Here is a tiny trained network, its code and every weight. The questions are about switching its units off for an input and a class, where a switched-off unit gives its printed mean instead of its output.

import numpy as np


def w(rows, s, z=0):
    codes = np.array(rows[::2]) - 128.0
    scale = np.full(codes.shape[1], s)
    scale[-1] = z or s
    return codes * scale


def f(y):
    return y / 2 * (1 + np.tanh(0.7978845608 * (y + 0.044715 * y**3)))


def log_softmax(a):
    a = a - a.max(-1, keepdims=True)
    return a - np.log(np.exp(a).sum(-1, keepdims=True))


def net(x, mask):
    res = np.array(x, float).reshape(1, 4) / 4 @ E
    y = f(res @ A[0][:, :-1].T + A[0][:, -1])
    res = res + np.where(mask, y, B[0][:, -1]) @ B[0][:, :-1]
    return log_softmax(res[-1] @ U[:, :-1].T + U[:, -1])


A, B = {}, {}
E = w([
[120,126,115,142,125,100],'x0',
[87,96,180,252,227,114],'x1',
[231,160,163,181,98,28],'x2',
[144,112,117,123,145,130],'x3',
],0.012)
A[0] = w([
[166,129,80,58,67,114,254],'N0',
[90,50,85,91,137,110,231],'N1',
[119,116,138,145,144,151,89],'N2',
[86,108,201,191,113,167,166],'N3',
[87,89,169,209,169,135,162],'N4',
[189,147,91,122,70,95,120],'N5',
[224,161,178,169,135,101,130],'N6',
[144,120,183,149,155,99,95],'N7',
[68,76,166,170,205,156,169],'N8',
[191,164,151,83,89,76,152],'N9',
[48,149,3,64,105,149,214],'N10',
[228,134,143,132,107,92,131],'N11',
[150,125,183,185,129,112,101],'N12',
[233,170,150,193,95,120,153],'N13',
],0.014,0.0092)
B[0] = w([
[132,208,175,23,77,188,242],'N0',
[79,136,175,33,133,186,191],'N1',
[178,142,90,144,197,133,140],'N2',
[95,91,102,96,190,109,210],'N3',
[92,79,53,188,200,83,253],'N4',
[163,194,47,113,165,169,191],'N5',
[246,118,168,184,102,21,238],'N6',
[150,80,125,194,130,67,179],'N7',
[59,90,52,136,215,98,251],'N8',
[173,221,140,95,160,142,210],'N9',
[109,85,182,50,81,172,239],'N10',
[163,207,88,188,152,59,215],'N11',
[166,77,146,177,133,69,197],'N12',
[220,149,110,164,124,31,244],'N13',
],0.011,0.017)
U = w([
[90,101,210,54,66,237,251],'0',
[182,247,97,97,125,138,139],'1',
[25,104,59,110,179,158,130],'2',
[194,38,143,158,137,70,10],'3',
],0.013,0.0027)

Each question gives the input, the list of numbers given to net, and the class t.
The units are the neurons (one row each of A and B). Each row of codes is followed by its name. A weight is (code - 128) times the scale printed after its matrix; where a second scale follows, it is the last column's (A, B and U).
mask holds one flag per neuron, in row order. A switched-off neuron (its flag False) gives its mean, the last column of its row in B, instead of its output. The means were averaged over made-up inputs and are rounded, as every weight is.
A unit's drop is (log p(t) with every unit on - log p(t) with that unit switched off) / (log p(t) with every unit on - log p(t) with every unit switched off).
The circuit of an input: a set's keep is (log p(t) with only the set's units on - log p(t) with every unit switched off) / (log p(t) with every unit on - log p(t) with every unit switched off). Starting from the 12 units with the biggest drops (on a tie, the unit counted first), units are removed one at a time, each time the one whose removal leaves the highest keep (on an exact tie, the one counted first), for as long as the keep stays at least 0.8.
units of the circuit, in order: the units of the circuit, biggest drop first
k most important neurons: the k neurons with the biggest drops, biggest first
drop when u is switched off: that unit's drop, to one decimal
input [-3,0,-7,-7], class 0: units of the circuit, in order => (N10)
input [-3,0,8,7], class 1: 2 most important neurons => (N9 N5)
input [-3,1,0,7], class 2: 2 most important neurons => (N6 N13)
input [0,1,-5,2], class 2: 2 most important neurons => (N0 N8)
input [-5,4,0,5], class 2: 2 most important neurons => (N6 N13)
input [7,0,8,-5], class 1: 2 most important neurons => (N9 N5)
input [1,3,-4,4], class 2: drop when N13 is switched off => 0.0
input [2,-1,1,7], class 1: drop when N10 is switched off => 0.1
input [1,1,-3,4], class 2: drop when N0 is switched off => 0.2
input [3,7,0,-7], class 2: drop when N8 is switched off => 0.4
